Questions about the table below.
1) Report the second entry on the diagonal from the top-right corner.
2) Report the smallest entry in the first row.
3) Report the 4th-last entry, reading row by row.
4) Report the fifth entry from the end, reading row by row.
5) Report the last entry, reading row by row.
6) Report the third-last entry, reading row by row.
7) Report the entry directly below the centre entry.
8) Report the entry directly below the largest entry.
[[  1  -7 -15   0   0  14  15   1  25   6 -11]
 [-21  21 -16  -2 -11 -10 -12   2  -7  -2 -15]
 [  2  -9  -7 -13 -19  -1  -4   8  30  -3 -15]
 [ -6  -3  15   6 -24  20   4  16 -17   6  -7]
 [  3  -9 -19  -5 -29  -7 -14  10  -7   9 -13]
 [ 13  15  -4 -10 -18  -2  19  -7   0 -11 -10]
 [ -3  -6  -6   1  -7  28   5  -9   0   3  15]
 [  6  27  -8   3  -7   8   1 -12  -5  27  -6]
 [-14 -15  -4  29 -15   7  10  13  -8  -6  -7]
 [ -6  -3 -22  -3   4   7   8  14  16 -14 -13]
 [-11   7 -33  -4 -21   3  21  11   0  11   1]
 [  8 -17  -3  -6  -6   8   3 -16  15   9  -6]
 [  8  -5 -21  24 -20  -4   3  -8 -13   6  -4]
 [  1   7 -19   2  -1   8 -13   9   1  -6  -4]
 [ -5  -8  -9  28 -25   1   6 -18  -8   2   6]]
1) -2
2) -15
3) -18
4) 6
5) 6
6) -8
7) 7
8) -17

array([[-19.45, -24.66, -17.81,   2.42,  -0.21],
       [ 10.44, -12.84, -18.36,  -9.91, -13.89],
       [ -8.27, -11.51, -22.36, -12.30,  -7.35],
       [-15.08,  -9.06, -13.97, -13.28,  18.10],
       [  1.92,  -3.64, -14.89,  -6.05,  -6.13]])
Counting starts at 1.
Report the entry at row 1, column 1.
A: -19.45
Report the entry at the centre.
A: -22.36
The entry in row 2 and column 3 is -18.36
The entry at row 2, column 2 is -12.84
The entry in the bottom-right corner is -6.13
Report the entry directly below -19.45.
A: 10.44
Report the entry just left of the largest entry.
A: -13.28
The entry in row 3 and column 1: -8.27
Report the entry directly below -9.06.
A: -3.64
The entry just right of -9.91: -13.89
The entry just left of -6.13: -6.05
The entry directly below the centre entry: -13.97
The top entry of the column that holds the largest entry is -0.21
Report the entry at row 1, column 3.
A: -17.81
The top entry of the column that holds the smallest entry: -24.66
Report the entry directly above the largest entry.
A: -7.35
Report the bottom-left entry.
A: 1.92
Report the entry directly above 1.92.
A: -15.08
The entry in row 3 and column 2 -> -11.51
The entry just right of -18.36 is -9.91

X =
111  144  186   95  102  102  157  146  162   85  162  156  150
181  105  128   85  154  136  135  112  131  127  157  195   81
119  127  207   96   94  122  114  141  129   93  181  117  115
170  114   82  228  188  123   84  104  131  167   77   70  115
 95  167   86  232  150   94  149  140  173  142   54   77  212
The last entry, reading row by row?
A: 212
The entry directly above the largest entry: 228
The largest entry in the first column?
A: 181
The 2nd entry on the main diagonal -> 105
The entry directly above 123: 122
The entry just left of the largest entry?
A: 86
The bottom-left entry is 95
The 2nd entry from the end, reading row by row?
A: 77
The top-left entry?
A: 111
The third-last entry, reading row by row?
A: 54
The entry directly above the centre entry: 135
The maximum -> 232
The first entry on the diagonal from the top-right corner?
A: 150
The third entry in reading order is 186
The 2nd smallest entry: 70
The entry just left of the smallest entry: 142
The entry directly below 207: 82
The median entry -> 128
The entry directly above 140?
A: 104
The entry directly below the centre entry: 84
